Below are the code and all the weights of a small trained network. Each question names an input and a target symbol and asks about switching units off, where a switched-off unit gives its printed mean instead of its output.

import numpy as np


def w(rows, s, z=0):
    codes = np.array(rows[::2]) - 128.0
    scale = np.full(codes.shape[1], s)
    scale[-1] = z or s
    return codes * scale


def norm(h):
    return h / np.sqrt((h * h).mean(-1, keepdims=True) + 1e-5)


def f(y):
    return np.maximum(y, 0)


def softmax(a):
    e = np.exp(a - a.max(-1, keepdims=True))
    return e / e.sum(-1, keepdims=True)


def log_softmax(a):
    a = a - a.max(-1, keepdims=True)
    return a - np.log(np.exp(a).sum(-1, keepdims=True))


def net(x, mask):
    ids = ['βεζθλμπφψ'.index(c) for c in x.split()]
    T = len(ids)
    res = E[ids] + P[:T]
    r = norm(res)
    for j in range(2):
        rows = slice(2 * j, 2 * j + 2)
        q, k, v = (r @ M[0][rows].T for M in (Q, K, V))
        z = softmax(np.where(np.tri(T) > 0, q @ k.T / 2**0.5, -1e9)) @ v
        o = O[0][rows]
        res = res + np.where(mask[j], z, o[:, -1]) @ o[:, :-1]
    y = f(norm(res) @ A[0][:, :-1].T + A[0][:, -1])
    res = res + np.where(mask[2:18], y, B[0][:, -1]) @ B[0][:, :-1]
    return log_softmax(norm(res)[-1] @ U[:, :-1].T + U[:, -1])


Q, K, V, O, A, B = {}, {}, {}, {}, {}, {}
E = w([
[169,220,78,142],'β',
[141,168,26,205],'ε',
[116,102,151,156],'ζ',
[112,120,154,157],'θ',
[51,109,246,63],'λ',
[108,108,141,153],'μ',
[175,138,147,102],'π',
[120,113,156,157],'φ',
[93,120,139,72],'ψ',
],0.012)
P = w([
[143,116,69,214],'0',
[100,117,137,148],'1',
[118,118,109,187],'2',
[55,126,207,47],'3',
[92,128,153,112],'4',
[100,94,178,3],'5',
[78,107,185,30],'6',
],0.0047)
Q[0] = w([
[76,88,198,106],'head 1',
[177,150,120,5],'head 1',
[131,141,112,134],'head 2',
[122,117,122,198],'head 2',
],0.032)
K[0] = w([
[76,106,194,134],'head 1',
[138,163,145,4],'head 1',
[127,82,96,122],'head 2',
[166,106,111,156],'head 2',
],0.038)
V[0] = w([
[24,43,28,84],'head 1',
[219,4,169,119],'head 1',
[201,33,143,85],'head 2',
[159,103,192,148],'head 2',
],0.017)
O[0] = w([
[7,95,48,220,163],'head 1',
[63,4,177,94,154],'head 1',
[162,80,145,254,56],'head 2',
[202,160,109,158,251],'head 2',
],0.0097,0.0033)
A[0] = w([
[152,132,56,132,3],'neuron 1',
[112,157,114,171,115],'neuron 2',
[196,125,147,160,169],'neuron 3',
[194,152,51,94,140],'neuron 4',
[182,150,139,108,101],'neuron 5',
[127,169,200,116,178],'neuron 6',
[69,98,117,121,86],'neuron 7',
[34,168,203,162,101],'neuron 8',
[49,166,154,119,107],'neuron 9',
[93,144,202,173,118],'neuron 10',
[107,126,87,79,104],'neuron 11',
[69,134,208,218,150],'neuron 12',
[189,5,105,89,102],'neuron 13',
[179,146,17,146,9],'neuron 14',
[72,181,43,184,145],'neuron 15',
[131,176,91,87,124],'neuron 16',
],0.015,0.0047)
B[0] = w([
[121,76,119,58,139],'neuron 1',
[165,101,131,122,168],'neuron 2',
[71,129,76,113,175],'neuron 3',
[50,125,79,160,175],'neuron 4',
[85,157,91,147,170],'neuron 5',
[104,189,114,121,190],'neuron 6',
[177,187,149,141,193],'neuron 7',
[130,215,184,149,197],'neuron 8',
[158,214,115,115,186],'neuron 9',
[93,67,143,129,164],'neuron 10',
[165,165,103,118,158],'neuron 11',
[91,28,141,199,221],'neuron 12',
[137,108,214,47,186],'neuron 13',
[79,32,137,41,157],'neuron 14',
[252,112,129,113,254],'neuron 15',
[100,82,79,148,171],'neuron 16',
],0.032,0.0094)
U = w([
[122,164,145,144,105],'β',
[54,169,38,151,221],'ε',
[103,115,184,145,36],'ζ',
[177,70,55,80,173],'θ',
[62,196,205,216,82],'λ',
[239,139,133,190,164],'μ',
[109,128,183,2,95],'π',
[92,56,128,181,133],'φ',
[141,194,130,114,3],'ψ',
],0.0088,0.0027)

Each question gives the input, a string of symbols that net reads in full, and the target symbol t.
The units are the heads (2 rows each of Q, K, V and O) and the neurons (one row each of A and B). Each row of codes is followed by its name. A weight is (code - 128) times the scale printed after its matrix; where a second scale follows, it is the last column's (O, A, B and U).
mask holds one flag per unit, heads first, then neurons. A switched-off unit (its flag False) gives its mean, the last column of its rows in O or B, instead of its output. The means were averaged over made-up inputs and are rounded, as every weight is.
A unit's drop is (log p(t) with every unit on - log p(t) with that unit switched off) / (log p(t) with every unit on - log p(t) with every unit switched off).
The circuit of an input: a set's keep is (log p(t) with only the set's units on - log p(t) with every unit switched off) / (log p(t) with every unit on - log p(t) with every unit switched off). Starting from the 12 units with the biggest drops (on a tie, the unit counted first), units are removed one at a time, each time the one whose removal leaves the highest keep (on an exact tie, the one counted first), for as long as the keep stays at least 0.8.
circuit, biggest first: the units of the circuit, biggest drop first
unit that matters most: the unit with the biggest drop
k most important neurons: the k neurons with the biggest drops, biggest first
which heads matter: for each layer, one digit per head in row order, 1 if its drop is at least 0.15 and else 0, layers parted by /
drop of u: that unit's drop, to one decimal
input μ θ μ π π θ, target φ: unit that matters most : head 2
input λ ε β θ ε μ, target ε: which heads matter : 11
input μ θ θ θ μ ζ, target ε: which heads matter : 00
input β ψ ε π θ μ, target φ: circuit, biggest first : (head 2; neuron 12)
input μ μ π ψ θ, target φ: which heads matter : 01
input ε ψ π θ π ζ, target ε: which heads matter : 10
input λ θ μ π π φ, target φ: circuit, biggest first : (head 2; neuron 12)
input μ φ β φ, target π: circuit, biggest first : (head 1; neuron 13)
input φ ε ε ψ μ θ, target λ: which heads matter : 00
input λ π λ π φ φ θ, target π: 3 most important neurons : (neuron 13; neuron 4; neuron 16)
input μ θ ε θ, target ε: drop of head 1 : 0.2
input ε μ φ ψ, target μ: drop of head 1 : 1.2
input φ φ ψ μ ψ μ μ, target λ: drop of neuron 15 : 0.3
input μ μ ε, target θ: unit that matters most : neuron 15
input μ λ ψ ψ, target μ: drop of neuron 15 : 0.2
